After every row comes roughly how far along a hidden order it lies, from 0 to 12.
In the rows, 128 means zero.
[137 148 139 125 146 221 146 136 126 159 124 130 139 115 125 119 131 139
 101 167 215 120 121 132 123 141 110 137 142 155 126 129 151 116 108 132
 117 135 131] : 12
[133 133 127 118 141 211 152 135 136 141 125 125 135 125  92 133 119 121
 100 140 144 133 116 138 121 132 110 130 141 149 128 127 135 151 108 142
 115 158 115] : 12
[127 139 138 134 114 221 128 123 129 114 124 126 111 119 139 125 129 138
  84 110 120  99 156 120 135 136 138 132 143 123 125  88 113  98 139 119
 139 129 137] : 3
[122 156 123 128 138 202 135 142 130 158 125 131 136 140  92 129 129  98
 139 135 197 127 111 137 117 138 115 125 119 155 140 134 144 139 114 131
 110 121 115] : 11
[119 168 120 129 131 209 121 147 135 159 125 130 134 149  93 129 130  79
 155 116 192 124 107 134 118 138 122 122 116 156 145 134 133 141 120 124
 112 110 112] : 10
[131 148 134 121 143 123 110 130 112 156 132 125 135 153 118 122 120  88
 139 116  30 134 129 125 124 129 142 121 137 145 136 139 120 174 131 134
 121  99 117] : 4
[124 139 143 129 133 190 175 129 117 116 136 137 136  96 162 135 131 151
  20 255 255 111 139 133 128 132  73 130 127 143 120 136 191 108  96 134
 111  91 142] : 10
[137 138 135 124 136 187 126 125 131 148 123 125 122 122 132 117 125 138
 100  77  42 113 146 122 133 140 136 137 142 132 126 102 111 104 134 116
 138 147 136] : 6
[122 130 135 134 112 165 124 121 122 108 127 126 113 127 139 125 130 142
  99 109  99 107 152 120 135 126 139 126 132 110 123  94 112 102 143 120
 142 109 139] : 1
[135 137 128 125 137 203 127 129 138 143 117 122 115 127 105 119 124 134
 125  54  56 115 141 125 130 139 162 134 143 132 130  89  88 113 140 113
 140 165 129] : 6
[132 134 124 128 110 179 110 127 134 123 116 122 110 137 103 122 124 133
 142  41   1 113 139 121 135 133 164 130 143 116 131  88  84 118 150 112
 144 162 129] : 2
[116 134 123 132 110 228 150 134 139  87 130 132 118 118 115 142 131 130
  88 147 255 110 119 134 123 133 100 120 126 128 130 113 144 121 128 125
 120 109 131] : 7
[137 136 130 120 140 191 129 129 125 158 120 122 134 138  95 121 119 115
 127  80  51 130 133 131 125 135 149 133 144 146 129 116  97 155 117 135
 126 159 117] : 8
[120 150 128 127 131 173 131 138 119 144 133 131 137 136 118 132 129  89
 116 173 192 130 114 132 119 128 104 123 119 150 134 141 154 155 114 138
 110  91 119] : 8
[129 147 127 119 139 202 132 139 123 149 127 123 131 147  86 131 116  78
 132 119  50 132 119 134 120 127 118 124 141 157 136 116 127 181 114 137
 116 131 110] : 9
[117 153 119 138 108 157  99 133 124 116 128 129 112 147 123 131 132  83
 159  79  98 107 140 120 127 126 143 121 118 116 140 101 115 121 151 110
 131 103 129] : 0
[140 112 156 113 149 131 144 109  99 124 135 126 123 109 191 123 118 155
  13 208  93 119 167 120 142 130 111 140 152 130 109 105 158 125 117 140
 137 107 148] : 4
[114 164 118 136 101 236 115 144 126 123 126 128 109 152  79 135 128  67
 131  98 123 115 114 129 119 129 120 120 122 139 142 109 129 149 144 117
 117 114 113] : 4
[135 137 134 119 140 203 133 127 121 160 121 123 134 129 106 120 119 127
 106  92  70 128 137 129 127 139 144 134 147 148 127  99 107 136 113 134
 128 151 121] : 9
[132 137 129 133 134 252 155 134 143 132 120 129 131 101 109 126 132 142
  94 119 212 109 125 135 125 138 117 133 144 140 126  93 122 100 115 118
 127 157 132] : 11
[118 148 130 135 113 156 110 127 115 109 133 129 113 142 145 131 131  89
 114 125  96 109 148 119 130 127 129 122 121 119 135 106 140 125 142 117
 129  91 133] : 0
[125 151 128 122 142 131 116 137 114 151 131 127 138 154 112 128 119  90
 140 146  74 136 117 129 127 126 122 121 122 149 136 143 143 174 121 138
 116 100 115] : 6
[133 149 133 119 144 193 138 136 119 155 127 126 136 139 106 131 119  93
 108 150 124 130 119 134 120 137 109 129 141 155 132 132 145 161 102 139
 114 135 114] : 10
[115 140 126 130 112 184 127 130 128  97 132 130 112 131 135 137 132  97
  92 143 164 109 146 123 130 125 113 121 124 118 130  97 139 117 141 122
 129 100 135] : 2
